Below are the code and all the weights of a small trained network. Each question names an input and a target symbol and asks about switching units off, where a switched-off unit gives its printed mean instead of its output.

import numpy as np


def w(rows, s, z=0):
    codes = np.array(rows[::2]) - 128.0
    scale = np.full(codes.shape[1], s)
    scale[-1] = z or s
    return codes * scale


def f(y):
    return np.maximum(y, 0)


def softmax(a):
    e = np.exp(a - a.max(-1, keepdims=True))
    return e / e.sum(-1, keepdims=True)


def log_softmax(a):
    a = a - a.max(-1, keepdims=True)
    return a - np.log(np.exp(a).sum(-1, keepdims=True))


def net(x, mask):
    ids = ['αβγδζηθλμξστφψω'.index(c) for c in x.split()]
    T = len(ids)
    res = E[ids] + P[:T]
    u = 0
    for l in range(2):
        r = res
        for j in range(2):
            rows = slice(3 * j, 3 * j + 3)
            q, k, v = (r @ M[l][rows].T for M in (Q, K, V))
            z = softmax(np.where(np.tri(T) > 0, q @ k.T / 3**0.5, -1e9)) @ v
            o = O[l][rows]
            res = res + np.where(mask[u + j], z, o[:, -1]) @ o[:, :-1]
        u += 2
        y = f(res @ A[l][:, :-1].T + A[l][:, -1])
        res = res + np.where(mask[u : u + 4], y, B[l][:, -1]) @ B[l][:, :-1]
        u += 4
    return log_softmax(res[-1] @ U[:, :-1].T + U[:, -1])


Q, K, V, O, A, B = {}, {}, {}, {}, {}, {}
E = w([
[6,149,121],'α',
[110,91,51],'β',
[171,144,12],'γ',
[163,127,154],'δ',
[134,195,181],'ζ',
[169,159,194],'η',
[110,97,53],'θ',
[200,183,71],'λ',
[120,34,105],'μ',
[155,135,138],'ξ',
[170,129,188],'σ',
[161,92,155],'τ',
[144,202,160],'φ',
[145,104,111],'ψ',
[143,97,105],'ω',
],0.016)
P = w([
[157,105,130],'0',
[171,112,137],'1',
[187,104,130],'2',
[187,109,120],'3',
[201,103,109],'4',
[217,102,101],'5',
[254,77,119],'6',
],0.0044)
Q[0] = w([
[120,164,82],'0.h0',
[33,89,129],'0.h0',
[164,189,170],'0.h0',
[30,172,188],'0.h1',
[2,129,111],'0.h1',
[99,211,107],'0.h1',
],0.026)
K[0] = w([
[110,165,93],'0.h0',
[60,136,201],'0.h0',
[219,183,125],'0.h0',
[2,117,196],'0.h1',
[24,116,84],'0.h1',
[72,223,160],'0.h1',
],0.026)
V[0] = w([
[164,132,110],'0.h0',
[227,100,76],'0.h0',
[104,131,140],'0.h0',
[54,91,177],'0.h1',
[255,80,145],'0.h1',
[181,168,83],'0.h1',
],0.0096)
O[0] = w([
[81,104,127,170],'0.h0',
[1,114,142,249],'0.h0',
[161,134,128,99],'0.h0',
[157,46,130,3],'0.h1',
[5,170,153,244],'0.h1',
[122,200,122,228],'0.h1',
],0.0093,0.0073)
A[0] = w([
[203,138,39,41],'0.n0',
[166,195,66,125],'0.n1',
[110,166,77,12],'0.n2',
[195,181,255,4],'0.n3',
],0.0072,0.0041)
B[0] = w([
[254,159,12,166],'0.n0',
[91,103,174,253],'0.n1',
[112,80,247,249],'0.n2',
[191,81,250,151],'0.n3',
],0.0076,0.0026)
Q[1] = w([
[56,34,97],'1.h0',
[36,250,53],'1.h0',
[218,108,60],'1.h0',
[188,62,149],'1.h1',
[101,77,129],'1.h1',
[95,110,131],'1.h1',
],0.026)
K[1] = w([
[72,61,113],'1.h0',
[48,251,50],'1.h0',
[211,111,77],'1.h0',
[100,42,209],'1.h1',
[101,93,127],'1.h1',
[119,142,91],'1.h1',
],0.028)
V[1] = w([
[139,166,66],'1.h0',
[80,85,53],'1.h0',
[108,4,129],'1.h0',
[146,127,131],'1.h1',
[145,90,160],'1.h1',
[159,140,116],'1.h1',
],0.021)
O[1] = w([
[164,75,66,137],'1.h0',
[98,192,15,144],'1.h0',
[2,109,131,4],'1.h0',
[150,83,108,100],'1.h1',
[126,59,160,64],'1.h1',
[169,55,84,93],'1.h1',
],0.012,0.021)
A[1] = w([
[214,104,42,84],'1.n0',
[56,170,94,223],'1.n1',
[55,71,2,3],'1.n2',
[38,127,107,74],'1.n3',
],0.0096,0.0029)
B[1] = w([
[38,150,180,251],'1.n0',
[90,2,41,253],'1.n1',
[234,144,249,215],'1.n2',
[158,18,140,207],'1.n3',
],0.0085,0.015)
U = w([
[179,111,154,118],'α',
[154,142,3,178],'β',
[102,149,201,21],'γ',
[131,93,129,54],'δ',
[249,90,43,39],'ζ',
[73,151,148,177],'η',
[211,187,87,176],'θ',
[122,137,119,233],'λ',
[234,115,121,2],'μ',
[143,111,68,199],'ξ',
[159,120,120,172],'σ',
[242,96,48,120],'τ',
[131,121,86,188],'φ',
[26,171,210,40],'ψ',
[10,151,143,171],'ω',
],0.0061,0.0059)

Each question gives the input, a string of symbols that net reads in full, and the target symbol t.
The units are the heads (3 rows each of Q, K, V and O) and the neurons (one row each of A and B). Each row of codes is followed by its name. A weight is (code - 128) times the scale printed after its matrix; where a second scale follows, it is the last column's (O, A, B and U).
mask holds one flag per unit, layer by layer, with each layer's heads first. A switched-off unit (its flag False) gives its mean, the last column of its rows in O or B, instead of its output. The means were averaged over made-up inputs and are rounded, as every weight is.
A unit's drop is (log p(t) with every unit on - log p(t) with that unit switched off) / (log p(t) with every unit on - log p(t) with every unit switched off).
The circuit of an input: a set's keep is (log p(t) with only the set's units on - log p(t) with every unit switched off) / (log p(t) with every unit on - log p(t) with every unit switched off). Starting from all 12 units, units are removed one at a time, each time the one whose removal leaves the highest keep (on an exact tie, the one counted first), for as long as the keep stays at least 0.8.
circuit, biggest first: the units of the circuit, biggest drop first
most important unit: the unit with the biggest drop
k most important neurons: the k neurons with the biggest drops, biggest first
k most important neurons of layer l: the k neurons of layer l with the biggest drops, biggest first
heads that matter: for each layer, one digit per head in row order, 1 if its drop is at least 0.15 and else 0, layers parted by /
input λ ξ β η τ μ, target θ: most important unit => 0.h0
input ω μ σ, target ψ: circuit, biggest first => [1.h0 0.h1]
input τ α η, target α: heads that matter => 11 / 11
input ψ λ γ ω, target β: heads that matter => 11 / 10
input γ γ μ, target β: circuit, biggest first => [1.h0 0.h0]
input δ φ ω ω ξ μ β, target ζ: heads that matter => 01 / 10
input φ β γ ψ τ μ θ, target β: circuit, biggest first => [1.h0 0.h0]
input τ τ β β μ, target δ: 3 most important neurons => [1.n3 1.n2 1.n1]
input λ γ θ, target β: circuit, biggest first => [0.h0 1.h0]
input τ τ β δ η θ, target τ: 2 most important neurons => [1.n2 1.n1]
input τ ξ η, target γ: circuit, biggest first => [1.h0 0.h0 0.n3]
input γ δ σ, target β: circuit, biggest first => [1.h0 0.h0 1.n1]
input λ δ μ τ τ δ μ, target θ: heads that matter => 01 / 11
input φ τ λ γ ω ψ, target β: circuit, biggest first => [0.h0 1.h0]
input τ ξ ξ θ τ ψ σ, target ψ: most important unit => 0.h1
input σ δ τ, target ω: circuit, biggest first => [0.h1 1.h0]
input λ μ α τ λ θ σ, target θ: heads that matter => 01 / 10
input μ γ η σ γ μ β, target β: heads that matter => 11 / 11
input θ φ γ φ, target β: circuit, biggest first => [0.h1 0.h0 1.h0 1.n2]
input σ γ γ θ ω λ, target θ: most important unit => 0.h1
input λ ξ γ ξ, target β: circuit, biggest first => [0.h0 1.h0]
input γ γ ζ τ μ τ τ, target β: circuit, biggest first => [0.h1 1.h0 0.h0 1.h1]
input γ σ μ τ, target β: circuit, biggest first => [1.h0 0.h0]
input λ σ ζ η, target θ: 2 most important neurons => [1.n1 1.n3]
input η θ β η λ γ δ, target β: circuit, biggest first => [0.h0 1.h0]
input φ β ψ α ω, target α: 3 most important neurons => [1.n2 0.n0 1.n0]
input β λ μ η, target θ: most important unit => 1.h0
input λ μ λ β ξ φ, target θ: 2 most important neurons of layer 1 => [1.n1 1.n3]
input β τ ζ, target α: 2 most important neurons => [0.n3 1.n0]
input λ γ φ λ γ η, target β: 3 most important neurons of layer 1 => [1.n1 1.n2 1.n0]
